Below is a small trained network, with its code and all its weights. Each question gives an input and a class and asks what happens when units are switched off, that is, made to give their printed mean instead of their output.

import numpy as np


def w(rows, s, z=0):
    codes = np.array(rows[::2]) - 128.0
    scale = np.full(codes.shape[1], s)
    scale[-1] = z or s
    return codes * scale


def norm(h):
    return h / np.sqrt((h * h).mean(-1, keepdims=True) + 1e-5)


def f(y):
    return np.maximum(y, 0)


def log_softmax(a):
    a = a - a.max(-1, keepdims=True)
    return a - np.log(np.exp(a).sum(-1, keepdims=True))


def net(x, mask):
    res = np.array(x, float).reshape(1, 8) / 4 @ E
    u = 0
    for l in range(2):
        y = f(norm(res) @ A[l][:, :-1].T + A[l][:, -1])
        res = res + np.where(mask[u : u + 5], y, B[l][:, -1]) @ B[l][:, :-1]
        u += 5
    return log_softmax(norm(res)[-1] @ U[:, :-1].T + U[:, -1])


A, B = {}, {}
E = w([
[145,208,99],'x0',
[2,220,68],'x1',
[176,106,205],'x2',
[126,130,96],'x3',
[126,120,137],'x4',
[129,153,90],'x5',
[146,190,144],'x6',
[56,180,251],'x7',
],0.0043)
A[0] = w([
[176,176,156,59],'0.n0',
[198,228,148,176],'0.n1',
[94,147,17,241],'0.n2',
[78,2,246,141],'0.n3',
[88,56,81,252],'0.n4',
],0.0061,0.0023)
B[0] = w([
[6,112,152,157],'0.n0',
[192,76,163,227],'0.n1',
[205,172,254,244],'0.n2',
[167,203,129,254],'0.n3',
[158,233,199,214],'0.n4',
],0.0051,0.0038)
A[1] = w([
[150,60,5,252],'1.n0',
[2,193,87,208],'1.n1',
[153,214,251,217],'1.n2',
[61,192,160,128],'1.n3',
[50,139,95,100],'1.n4',
],0.0063,0.0023)
B[1] = w([
[196,128,203,139],'1.n0',
[255,117,170,161],'1.n1',
[81,46,65,254],'1.n2',
[179,87,110,165],'1.n3',
[155,188,207,133],'1.n4',
],0.0088,0.0096)
U = w([
[160,149,254,228],'0',
[171,157,184,255],'1',
[53,116,94,13],'2',
],0.0074,0.00077)

Each question gives the input, the list of numbers given to net, and the class t.
The units are the neurons (one row each of A and B). Each row of codes is followed by its name. A weight is (code - 128) times the scale printed after its matrix; where a second scale follows, it is the last column's (A, B and U).
mask holds one flag per neuron, layer by layer. A switched-off neuron (its flag False) gives its mean, the last column of its row in B, instead of its output. The means were averaged over made-up inputs and are rounded, as every weight is.
A unit's drop is (log p(t) with every unit on - log p(t) with that unit switched off) / (log p(t) with every unit on - log p(t) with every unit switched off).
most important unit: the unit with the biggest drop
k most important neurons: the k neurons with the biggest drops, biggest first
k most important neurons of layer l: the k neurons of layer l with the biggest drops, biggest first
drop when u is switched off: that unit's drop, to one decimal
input [-3,-3,-3,-6,-4,7,-5,8], class 2: most important unit => 1.n2
input [-5,7,-5,8,3,8,5,4], class 0: 2 most important neurons => 1.n1; 1.n4
input [5,-5,-6,-3,-4,-6,2,8], class 2: 2 most important neurons of layer 1 => 1.n2; 1.n1
input [8,4,-6,2,3,-6,-1,4], class 0: 3 most important neurons => 1.n1; 1.n4; 0.n3
input [-4,4,-6,2,-7,-8,7,0], class 1: 2 most important neurons => 1.n1; 0.n1
input [-1,4,-4,1,-7,6,-5,-1], class 1: 3 most important neurons => 1.n1; 0.n1; 0.n2
input [1,1,-5,-4,-4,6,-8,4], class 0: 2 most important neurons of layer 0 => 0.n1; 0.n3
input [4,-3,-8,1,-4,-3,1,7], class 2: 3 most important neurons => 1.n2; 0.n1; 1.n0
input [8,-6,-7,-2,-6,2,5,3], class 2: 2 most important neurons of layer 1 => 1.n1; 1.n2
input [-2,8,-8,-6,6,-4,4,5], class 0: drop when 1.n1 is switched off => 0.6
input [-5,8,0,4,-6,2,-6,5], class 0: drop when 1.n1 is switched off => 0.4
input [2,7,-1,1,8,7,-3,6], class 0: drop when 0.n0 is switched off => 0.0
input [5,-5,-4,2,-7,7,7,5], class 2: drop when 1.n2 is switched off => 0.2
input [1,-4,-5,-2,6,-3,8,6], class 2: most important unit => 1.n2
